The symbols move the objects like this.
σ: J989->J639, J541->J989, J106->J62, J871->J286, J646->J410, J410->J921, J170->J780, J780->J730, J828->J577, J630->J973, J27->J646, J183->J465, J900->J106, J668->J315, J962->J296, J998->J699, J635->J396, J235->J635, J921->J170, J684->J668, J699->J828, J24->J312, J639->J998, J152->J183, J315->J440, J440->J570, J250->J901, J730->J443, J396->J704, J421->J721, J286->J900, J901->J630, J577->J918, J721->J541, J443->J871, J973->J421, J312->J472, J918->J152, J469->J27, J465->J203, J62->J962, J203->J951, J13->J235, J472->J13, J296->J24, J570->J156, J951->J684, J869->J469, J156->J250, J704->J869
η: J989->J472, J541->J13, J106->J918, J871->J465, J646->J570, J410->J440, J170->J668, J780->J684, J828->J962, J630->J704, J27->J156, J183->J286, J900->J152, J668->J170, J962->J828, J998->J24, J635->J421, J235->J721, J921->J315, J684->J780, J699->J296, J24->J998, J639->J312, J152->J900, J315->J921, J440->J410, J250->J469, J730->J951, J396->J973, J421->J635, J286->J183, J901->J869, J577->J62, J721->J235, J443->J203, J973->J396, J312->J639, J918->J106, J469->J250, J465->J871, J62->J577, J203->J443, J13->J541, J472->J989, J296->J699, J570->J646, J951->J730, J869->J901, J156->J27, J704->J630

The rows follow the links: the fewer symbols apart two objects are, the more alike their rows tend to be.

Rows with their objects:
9 -15 29 79 2 -18 -50 -30 -97 48 -21 35 -22 -9 43 -59 12 -96 35 -64 -68 7 31 21 -57 -5 -7 -16 40 59 14 44 -30 69 8 -17 -59 -23 -4 -20 73 -4 1 17 -47 125 6 -23 -70 39 -74 34 -28 -46 -49 -33 -43 -43 136 -111 -32: J901
15 -22 -49 38 -72 -53 -68 63 59 -36 24 -7 -31 13 -33 73 -46 -51 -123 -31 32 23 -45 55 23 24 -19 -80 2 -15 132 26 -31 -13 -17 6 -10 -13 72 61 -67 -15 -33 -126 -23 -7 -58 -21 35 -84 -34 25 -28 -52 23 -4 -1 36 -67 14 1: J472
49 -39 61 -32 5 -7 72 -22 83 -2 17 -32 19 36 44 -25 -62 19 -40 -15 -24 62 -24 36 138 -23 52 36 -58 41 -71 -21 95 38 82 -2 19 56 -38 4 -49 -38 22 39 -8 14 -6 33 4 31 62 38 24 7 -61 -45 -96 -3 81 70 5: J828
-52 56 15 -27 39 46 -28 -30 -86 3 -53 55 -2 -53 -7 3 16 -6 110 10 -7 -1 15 -30 -142 -27 -48 -28 28 -21 -42 7 -69 -7 -58 -22 -46 -15 -6 -26 116 18 -22 62 6 2 34 -14 -7 15 -69 -1 -18 64 68 34 84 -79 -8 -74 -17: J62
10 -71 -30 13 -29 -7 30 20 66 -46 54 -21 38 51 22 26 -9 34 -112 25 30 -42 -24 -42 103 10 66 32 -39 -57 47 -33 21 -17 7 28 60 27 14 34 -108 -46 4 -78 31 -80 -16 3 36 -47 59 -42 29 -46 -15 20 -14 88 -99 81 35: J639
35 34 11 -104 -17 -38 54 14 119 -14 -3 -87 -15 7 -24 25 -64 42 -45 -15 24 64 -32 75 106 2 -16 -8 -41 40 -22 -5 90 -11 81 -12 47 24 15 12 -68 31 16 -19 6 -21 -37 26 39 -31 49 51 10 37 -10 -47 -65 14 26 124 9: J730
3 27 53 -64 54 63 56 -51 -44 52 -23 -18 9 -11 2 -60 10 40 113 7 -23 17 33 23 -41 -2 -12 28 12 49 -120 12 30 14 34 -8 -15 -17 -54 -31 64 51 49 111 -16 21 27 3 -42 71 56 27 15 63 -35 -6 -4 -68 133 -4 -16: J152
70 -22 9 80 -33 -74 -32 20 15 4 19 -17 -29 17 30 -49 -1 -102 -66 -68 -50 28 19 38 97 -5 30 16 14 50 39 36 49 86 15 -9 23 4 16 -11 -31 -25 -16 -39 -17 98 -17 13 -54 7 -32 17 -23 -89 -63 -58 -126 34 77 -6 -19: J635
-30 -16 -12 112 11 33 -36 12 -134 56 0 45 -16 11 26 -55 85 -47 43 18 -28 -70 55 -44 -85 -14 13 10 62 4 40 10 -79 17 -40 25 -25 -40 -6 -40 47 14 20 4 -11 48 45 -37 -76 42 -17 -46 -5 -61 -18 34 32 14 58 -98 -15: J973
-25 -52 -31 21 34 83 47 11 -90 28 29 17 58 27 18 -17 61 79 49 81 14 -100 3 -98 -50 0 38 44 -35 -39 -4 -50 -44 -47 -18 31 29 -2 -25 -16 -3 -10 50 19 17 -72 43 -32 22 31 97 -76 28 -11 -11 48 89 20 -60 -19 10: J646
28 -29 31 103 17 -18 -28 -36 -65 52 3 28 10 31 62 -92 42 -72 26 -20 -56 -31 45 -31 51 -37 52 69 49 36 -26 35 21 76 1 2 14 -15 -33 -49 25 -32 -10 31 8 94 20 6 -97 75 -17 -25 14 -54 -72 -33 -82 10 109 -46 -19: J704

Each walk starts at a row. The symbols on each line, taken left to right, move it on to the next object.
Each answer is a row, close to the row of the object it stands for.
---
-32 -52 -50 -3 25 73 40 5 -44 -6 37 -9 36 27 -11 34 40 107 -11 78 35 -73 -1 -54 -35 0 9 23 -44 -55 10 -50 -25 -68 -10 42 33 14 -13 12 -50 8 59 -15 6 -111 31 -21 33 -15 107 -63 39 -1 4 61 102 31 -95 31 31
σ σ σ σ σ η η σ -> 44 57 53 -91 11 -42 23 -34 79 -7 -29 -62 -20 -19 -22 -27 -37 -9 46 -27 -19 88 6 68 69 -7 -9 7 14 73 -93 17 86 26 53 -48 14 11 -14 -16 23 31 -5 61 3 42 -13 48 -2 13 -31 62 7 58 -22 -69 -91 -45 96 54 -1
σ η σ η σ η -> -25 47 31 -67 60 81 38 -35 -70 54 -52 -19 10 -33 -34 -32 45 67 137 32 -4 -7 33 -2 -97 8 -44 31 18 29 -94 6 -6 -20 5 -12 -4 -20 -43 -45 63 61 60 117 -7 -12 37 -1 -29 73 33 14 12 71 -6 15 55 -64 92 -12 -15
---
51 -30 -7 74 -67 -89 -59 26 56 -10 24 -21 -43 28 23 -29 -28 -84 -109 -73 -24 35 -16 52 92 15 28 -19 18 32 76 31 21 56 25 15 5 11 47 19 -47 -12 -42 -83 -12 65 -43 5 -19 -38 -26 44 -22 -80 -53 -41 -98 51 32 11 -19
η η σ η σ -> -35 -29 -59 87 -2 45 -10 27 -98 34 32 36 11 19 -10 -1 100 3 -13 67 21 -113 37 -69 -59 7 19 27 43 -65 74 -10 -68 -24 -58 43 29 -22 7 -10 -23 11 29 -32 33 -41 23 -27 -33 0 27 -85 20 -44 13 66 105 83 -67 -46 1
η η η σ σ σ η -> -5 -22 2 106 5 8 -57 -13 -126 46 -20 43 -13 0 41 -63 43 -77 61 -41 -71 -29 30 -9 -73 -24 2 8 50 34 17 24 -55 54 -17 -4 -50 -35 -6 -33 66 1 7 22 -26 88 22 -28 -81 46 -30 -17 -21 -50 -36 -5 -10 -20 105 -118 -45
---
37 -25 -36 57 -80 -79 -65 58 55 -36 30 -24 -39 19 6 27 -46 -62 -148 -61 -10 33 -31 41 70 34 0 -41 -6 17 111 30 3 22 10 14 5 13 46 31 -68 -28 -36 -110 -25 36 -61 3 9 -69 -33 26 -23 -60 -21 -34 -74 35 -16 2 -4
η η σ σ σ -> 37 -36 21 96 -16 -57 -25 -14 -9 52 12 11 -7 33 56 -89 24 -103 -31 -48 -65 8 33 -12 71 -37 58 42 33 58 -4 42 38 96 22 -8 2 0 -15 -27 5 -25 -20 10 -8 102 -1 11 -72 41 -26 9 19 -67 -70 -55 -130 8 119 -32 -6
σ σ η σ η σ η η -> -4 -44 22 81 27 28 15 -41 -100 55 -2 33 21 27 65 -95 73 -53 57 9 -55 -52 56 -50 -10 -21 71 87 22 17 -32 0 3 46 -16 -1 6 -9 -68 -48 58 -29 5 68 16 52 61 -11 -83 75 -3 -40 31 -31 -63 12 -35 2 77 -52 -20
---
37 -20 48 -59 20 3 58 -45 32 32 -11 -41 18 29 40 -66 -51 33 17 -30 -40 42 -4 38 90 -5 43 44 -41 73 -102 -22 83 31 68 -16 -6 30 -65 -4 -7 4 28 68 -40 53 14 32 -10 43 65 38 14 13 -74 -49 -80 -32 128 50 -17
η η η σ σ σ η -> 39 -63 -16 -10 -20 -21 36 20 84 -26 52 -28 37 50 22 11 -32 31 -104 19 14 1 -42 -5 163 16 73 38 -65 -14 26 -23 70 -4 39 8 50 50 -2 35 -105 -47 6 -50 24 -50 -17 34 34 -19 57 -11 28 -39 -35 -25 -55 75 -56 97 23
η σ σ η η η σ η -> -11 0 -47 22 -44 -31 -57 56 26 -48 27 30 -25 -5 -33 82 -33 -13 -71 -17 35 -8 -54 13 -22 33 -38 -68 -23 -34 126 -17 -54 -50 -49 16 -35 -3 62 55 -31 -6 -31 -113 -32 -42 -42 -13 47 -86 -47 0 -42 -34 41 11 65 26 -103 -16 3
---
-53 16 -35 16 0 34 -47 9 -45 -29 -15 48 -4 -28 -26 81 11 15 8 20 28 -13 -21 -21 -149 11 -49 -64 -5 -58 67 -4 -92 -56 -69 9 -51 -20 39 18 35 0 -26 -29 -4 -49 -4 -44 37 -43 -37 -24 -25 10 81 58 116 -18 -100 -57 1
η σ σ σ -> 13 -4 51 -51 38 18 58 -50 -15 50 -23 -33 13 -4 11 -69 1 24 63 -11 -33 37 21 29 37 -13 11 40 -24 79 -117 -12 65 20 68 -11 -12 12 -72 -27 41 19 48 88 -31 31 34 30 -22 60 63 44 21 35 -54 -38 -52 -52 156 14 -11
η η η η η -> -35 84 47 -37 41 26 -10 -48 -41 17 -73 41 -13 -58 -7 -12 11 -13 129 16 -22 29 31 -7 -108 -41 -39 -14 31 21 -79 32 -21 13 -37 -34 -44 -20 -35 -49 113 18 -17 86 -2 34 33 -11 -23 33 -76 15 -15 68 41 -1 32 -91 42 -50 -13
---
11 82 70 -80 26 -37 22 -54 31 11 -61 -6 -16 -39 -16 -29 -28 -16 76 -28 -13 74 25 36 18 -19 -17 15 36 65 -104 26 62 43 20 -53 -14 -1 -36 -36 60 40 -25 97 5 75 8 31 -20 38 -37 59 6 66 0 -35 -75 -73 106 22 -5
η σ σ η -> 46 44 33 -111 3 -60 25 -23 114 12 -19 -76 -25 -18 -37 -2 -61 18 -9 -36 6 78 -15 89 111 6 -5 3 -5 59 -61 13 104 23 54 -35 6 28 -11 5 -22 30 -15 23 5 11 -22 45 10 -9 14 62 10 44 -13 -58 -90 -5 71 82 -5
η σ η η σ η η η -> 24 7 -12 -97 -13 -13 58 26 110 -19 21 -85 7 6 -39 34 -44 79 -64 17 49 26 -38 43 86 33 -16 7 -44 12 -17 -50 67 -46 65 0 32 38 18 40 -83 24 19 -32 10 -65 -34 14 75 -44 89 20 16 35 -15 -14 -8 43 -18 123 21
---
-31 -19 -33 104 4 48 -36 28 -145 48 13 49 5 20 13 -43 97 -26 32 42 -3 -109 44 -68 -103 0 1 27 66 -33 59 5 -80 -17 -55 22 1 -41 9 -24 13 6 23 -18 -8 14 45 -49 -43 15 1 -73 3 -46 -10 55 73 30 -8 -81 -4
σ η η σ σ -> -19 -62 -70 40 -19 13 12 29 25 -13 63 -8 24 48 20 34 42 33 -91 43 40 -81 -9 -62 65 -11 39 28 -12 -64 57 -26 -9 -38 -18 42 72 10 24 19 -96 -32 12 -74 30 -74 -9 -10 6 -47 60 -66 30 -51 0 38 32 99 -121 53 39
η η η σ η η η -> -31 -42 -56 68 -16 23 -5 47 -37 5 33 23 8 45 -8 19 66 19 -50 75 44 -90 17 -75 -15 7 42 41 14 -61 83 -14 -39 -43 -27 50 46 -12 18 4 -54 -22 10 -63 34 -68 15 -34 -1 -10 45 -86 23 -50 8 58 66 97 -114 11 6
---
-36 1 -42 10 -33 11 -65 45 -12 -39 3 39 -8 -30 -17 95 -6 5 -46 3 25 -19 -41 -12 -83 17 -28 -78 -15 -54 100 -10 -92 -61 -71 13 -33 -14 51 28 4 -11 -28 -72 -19 -42 -26 -33 40 -74 -52 -9 -27 -6 72 51 102 7 -121 -42 12
η σ σ σ η η η σ -> -49 40 -16 -2 21 58 -25 -16 -75 -20 -33 52 6 -42 -16 58 25 8 72 29 26 -30 3 -24 -162 -19 -64 -49 28 -53 13 -1 -82 -38 -74 -14 -48 -24 3 6 78 25 -20 25 -2 -21 26 -36 15 -7 -52 -17 -26 36 83 52 109 -53 -71 -78 -8
σ η η η η η -> 51 -65 8 -17 -30 -21 56 -19 90 -23 47 -40 27 50 41 1 -43 34 -104 -12 -15 36 -47 25 153 -2 64 41 -70 12 -23 -30 88 17 79 8 33 35 -10 32 -76 -32 5 -15 4 -15 -26 38 30 3 55 29 15 -11 -70 -44 -84 32 3 96 16
---
-38 -51 -9 48 47 95 32 -35 -117 37 24 48 35 48 27 -43 88 48 53 80 -10 -96 37 -93 -50 -23 56 63 -5 -39 -24 -37 -50 -11 -25 36 21 0 -47 -29 23 -1 50 40 16 -41 54 -11 -27 65 51 -83 34 -20 -20 60 58 11 -15 -49 7
σ η η σ σ σ -> 9 -32 -37 -74 -5 24 50 31 76 -32 28 -58 16 26 -35 57 -28 105 -54 41 57 -7 -34 12 68 32 3 -2 -53 -31 1 -46 34 -58 47 26 50 19 14 41 -100 2 27 -46 -5 -102 -30 2 54 -61 104 6 27 19 -1 18 34 51 -76 85 39
η η σ σ σ σ η -> -38 70 13 -64 51 62 34 -10 -62 6 -49 -13 -4 -46 -51 -13 54 70 135 51 24 -28 40 -5 -119 -10 -61 14 48 3 -71 5 -34 -58 -11 -6 -5 -31 -25 -36 65 74 19 91 3 -35 29 -14 -9 35 32 -18 5 72 32 26 89 -45 16 -22 3
